Below is a small trained network, with its code and all its weights. Each question gives an input and a target symbol and asks what happens when units are switched off, that is, made to give their printed mean instead of their output.

import numpy as np


def w(rows, s, z=0):
    codes = np.array(rows[::2]) - 128.0
    scale = np.full(codes.shape[1], s)
    scale[-1] = z or s
    return codes * scale


def f(y):
    return np.maximum(y, 0)


def softmax(a):
    e = np.exp(a - a.max(-1, keepdims=True))
    return e / e.sum(-1, keepdims=True)


def log_softmax(a):
    a = a - a.max(-1, keepdims=True)
    return a - np.log(np.exp(a).sum(-1, keepdims=True))


def net(x, mask):
    ids = ['αγζθξτω'.index(c) for c in x.split()]
    T = len(ids)
    res = E[ids] + P[:T]
    u = 0
    for l in range(3):
        q, k, v = (res @ M[l].T for M in (Q, K, V))
        z = softmax(np.where(np.tri(T) > 0, q @ k.T / 4**0.5, -1e9)) @ v
        res = res + np.where(mask[u], z, O[l][:, -1]) @ O[l][:, :-1]
        u += 1
        y = f(res @ A[l][:, :-1].T + A[l][:, -1])
        res = res + np.where(mask[u : u + 4], y, B[l][:, -1]) @ B[l][:, :-1]
        u += 4
    return log_softmax(res[-1] @ U[:, :-1].T + U[:, -1])


Q, K, V, O, A, B = {}, {}, {}, {}, {}, {}
E = w([
[81,10,199,144,175,89,124],'α',
[92,107,102,74,106,120,2],'γ',
[176,150,142,209,82,49,153],'ζ',
[199,131,177,129,56,146,11],'θ',
[67,112,52,161,70,108,116],'ξ',
[128,134,120,194,27,138,59],'τ',
[122,167,100,137,159,32,147],'ω',
],0.0094)
P = w([
[96,150,155,205,127,83,167],'0',
[202,127,188,1,105,45,134],'1',
[181,119,181,34,103,65,130],'2',
[151,120,154,74,114,86,112],'3',
[146,110,140,110,114,90,94],'4',
[139,109,128,116,121,93,85],'5',
[132,98,113,130,116,103,66],'6',
[119,101,109,141,117,110,55],'7',
[120,105,108,148,127,108,48],'8',
[115,104,103,157,120,119,46],'9',
[112,104,102,176,117,119,45],'10',
[94,105,97,174,124,130,40],'11',
],0.0075)
Q[0] = w([
[124,72,175,169,119,36,49],'L0H1',
[208,177,121,108,45,243,127],'L0H1',
[105,21,157,163,91,114,44],'L0H1',
[122,177,132,88,159,253,172],'L0H1',
],0.0068)
K[0] = w([
[132,66,232,148,208,54,175],'L0H1',
[203,166,154,114,8,255,15],'L0H1',
[134,16,181,129,135,96,127],'L0H1',
[127,193,50,97,46,241,11],'L0H1',
],0.0054)
V[0] = w([
[66,21,144,98,254,162,126],'L0H1',
[127,117,124,79,33,178,52],'L0H1',
[162,130,160,64,220,103,149],'L0H1',
[172,81,209,133,141,162,123],'L0H1',
],0.0086)
O[0] = w([
[32,98,180,93,130,218,97,194],'L0H1',
[194,70,101,191,254,199,97,1],'L0H1',
[157,143,113,31,79,175,76,224],'L0H1',
[164,149,198,178,38,230,84,166],'L0H1',
],0.0067,0.0027)
A[0] = w([
[73,109,120,188,106,68,216,211],'L0N1',
[131,128,255,120,101,46,90,246],'L0N2',
[134,170,49,54,124,56,130,192],'L0N3',
[80,17,136,219,162,140,103,253],'L0N4',
],0.0051,0.0029)
B[0] = w([
[74,168,99,145,126,2,159,182],'L0N1',
[113,136,131,113,36,96,91,254],'L0N2',
[149,175,40,59,144,87,17,203],'L0N3',
[108,93,170,164,162,134,44,194],'L0N4',
],0.0054,0.007)
Q[1] = w([
[178,129,74,58,164,70,134],'L1H1',
[153,134,120,132,64,58,1],'L1H1',
[159,114,116,90,153,180,214],'L1H1',
[69,132,94,197,102,149,88],'L1H1',
],0.007)
K[1] = w([
[85,107,202,82,6,151,176],'L1H1',
[2,135,199,229,127,73,158],'L1H1',
[200,104,84,47,103,200,85],'L1H1',
[165,254,63,242,242,15,210],'L1H1',
],0.0053)
V[1] = w([
[164,182,98,65,12,86,147],'L1H1',
[60,156,87,59,184,110,163],'L1H1',
[183,155,143,3,86,187,42],'L1H1',
[222,136,150,245,99,132,202],'L1H1',
],0.0057)
O[1] = w([
[1,236,112,53,151,168,73,250],'L1H1',
[135,72,61,58,81,204,210,173],'L1H1',
[241,217,168,121,79,181,55,2],'L1H1',
[50,144,205,210,238,80,129,101],'L1H1',
],0.0055,0.0093)
A[1] = w([
[120,196,101,174,48,108,124,147],'L1N1',
[130,78,198,164,137,239,70,129],'L1N2',
[197,100,22,87,143,36,112,189],'L1N3',
[169,241,96,132,153,1,94,253],'L1N4',
],0.0053,0.0022)
B[1] = w([
[34,163,119,79,55,143,134,191],'L1N1',
[44,173,56,197,213,178,78,162],'L1N2',
[113,33,90,206,135,206,78,226],'L1N3',
[60,143,79,254,164,149,138,253],'L1N4',
],0.0059,0.0082)
Q[2] = w([
[1,109,25,110,125,117,64],'L2H1',
[205,121,231,112,197,154,198],'L2H1',
[88,106,76,127,156,135,121],'L2H1',
[196,152,110,113,150,130,160],'L2H1',
],0.0093)
K[2] = w([
[15,82,230,165,137,124,100],'L2H1',
[242,191,16,167,145,133,149],'L2H1',
[14,147,189,191,159,101,137],'L2H1',
[155,161,3,114,93,123,180],'L2H1',
],0.0058)
V[2] = w([
[163,70,217,156,143,62,104],'L2H1',
[69,132,79,231,165,129,181],'L2H1',
[120,3,129,82,95,30,186],'L2H1',
[117,78,36,100,120,250,148],'L2H1',
],0.006)
O[2] = w([
[184,80,176,188,113,78,109,81],'L2H1',
[176,167,158,115,159,159,219,254],'L2H1',
[74,5,150,134,62,120,200,210],'L2H1',
[115,128,25,115,130,254,155,137],'L2H1',
],0.0076,0.0081)
A[2] = w([
[163,64,74,161,103,106,89,223],'L2N1',
[154,241,184,181,158,102,21,254],'L2N2',
[110,101,137,94,161,36,142,250],'L2N3',
[147,25,222,210,177,2,103,28],'L2N4',
],0.0057,0.00064)
B[2] = w([
[13,132,138,197,124,37,25,174],'L2N1',
[211,32,37,29,160,4,197,174],'L2N2',
[136,159,230,189,63,150,100,192],'L2N3',
[253,205,104,127,55,229,86,255],'L2N4',
],0.0052,0.0091)
U = w([
[122,113,201,39,12,54,124,251],'α',
[106,92,61,254,175,121,42,216],'γ',
[83,173,216,81,220,66,175,47],'ζ',
[202,112,89,91,195,67,138,86],'θ',
[156,32,109,117,155,111,235,73],'ξ',
[167,177,174,177,126,176,166,7],'τ',
[143,200,92,94,144,193,161,83],'ω',
],0.0041,0.002)

Each question gives the input, a string of symbols that net reads in full, and the target symbol t.
The units are the heads (4 rows each of Q, K, V and O) and the neurons (one row each of A and B). Each row of codes is followed by its name. A weight is (code - 128) times the scale printed after its matrix; where a second scale follows, it is the last column's (O, A, B and U).
mask holds one flag per unit, layer by layer, with each layer's heads first. A switched-off unit (its flag False) gives its mean, the last column of its rows in O or B, instead of its output. The means were averaged over made-up inputs and are rounded, as every weight is.
A unit's drop is (log p(t) with every unit on - log p(t) with that unit switched off) / (log p(t) with every unit on - log p(t) with every unit switched off).
The circuit of an input: a set's keep is (log p(t) with only the set's units on - log p(t) with every unit switched off) / (log p(t) with every unit on - log p(t) with every unit switched off). Starting from the 12 units with the biggest drops (on a tie, the unit counted first), units are removed one at a time, each time the one whose removal leaves the highest keep (on an exact tie, the one counted first), for as long as the keep stays at least 0.8.
units of the circuit, in order: the units of the circuit, biggest drop first
unit that matters most: the unit with the biggest drop
k most important neurons: the k neurons with the biggest drops, biggest first
k most important neurons of layer l: the k neurons of layer l with the biggest drops, biggest first
input ω α τ γ α ω ξ, target ω: units of the circuit, in order	L0H1, L1H1, L2H1, L0N1
input θ ξ τ, target θ: units of the circuit, in order	L2N2, L2H1, L1H1, L0H1
input θ α ξ ξ θ ξ α ζ, target θ: 2 most important neurons	L2N2, L1N2
input ξ ω α γ ζ ω ξ ω θ ω α, target ξ: units of the circuit, in order	L0H1, L1H1, L0N1, L2H1
input ξ ω ω θ γ, target ξ: units of the circuit, in order	L0H1, L2H1, L1H1, L0N1
input τ τ ζ α τ ω α θ, target τ: 2 most important neurons	L2N4, L0N3
input θ α ω α ω α ζ θ γ α, target θ: 2 most important neurons of layer 0	L0N4, L0N1
input ω ζ ω ω τ γ ω θ ζ, target ω: 2 most important neurons	L0N3, L1N4
input γ ξ ξ, target γ: unit that matters most	L0H1
input ξ ω ξ, target ξ: units of the circuit, in order	L0H1, L2H1, L1H1, L0N1
input ζ ζ ξ ω, target ζ: units of the circuit, in order	L2H1, L1H1, L0H1
input ω α ξ α ζ, target ω: units of the circuit, in order	L0H1, L1H1, L2H1
input α ω θ α τ τ ω ω θ θ ξ, target α: 3 most important neurons	L1N4, L1N3, L0N3
input ζ ω ω τ ω ω α α ξ ξ, target ζ: most important neuron of layer 2	L2N4
input τ τ ξ γ θ ω ξ ω ω τ α α, target τ: 2 most important neurons of layer 1	L1N3, L1N1
input ζ ζ γ τ ξ ω θ γ, target ζ: 2 most important neurons of layer 1	L1N4, L1N1
input ξ ξ τ α ω ω ξ ω α ω τ ω, target ξ: units of the circuit, in order	L0H1, L1H1, L0N1, L2H1
input θ ξ ω α α ω θ, target θ: 2 most important neurons	L2N2, L1N2
input θ γ α τ ω ω α γ τ ω, target θ: 2 most important neurons of layer 1	L1N2, L1N3
input θ α ξ α γ ω ω ξ ω ω ω, target θ: 3 most important neurons	L2N2, L1N2, L0N1
input τ τ ω, target τ: most important neuron of layer 2	L2N4
input α ω ζ ω ζ ξ ω α τ, target α: 3 most important neurons of layer 1	L1N3, L1N4, L1N1
input ω ω γ τ θ ω θ γ, target ω: 2 most important neurons	L0N3, L1N4
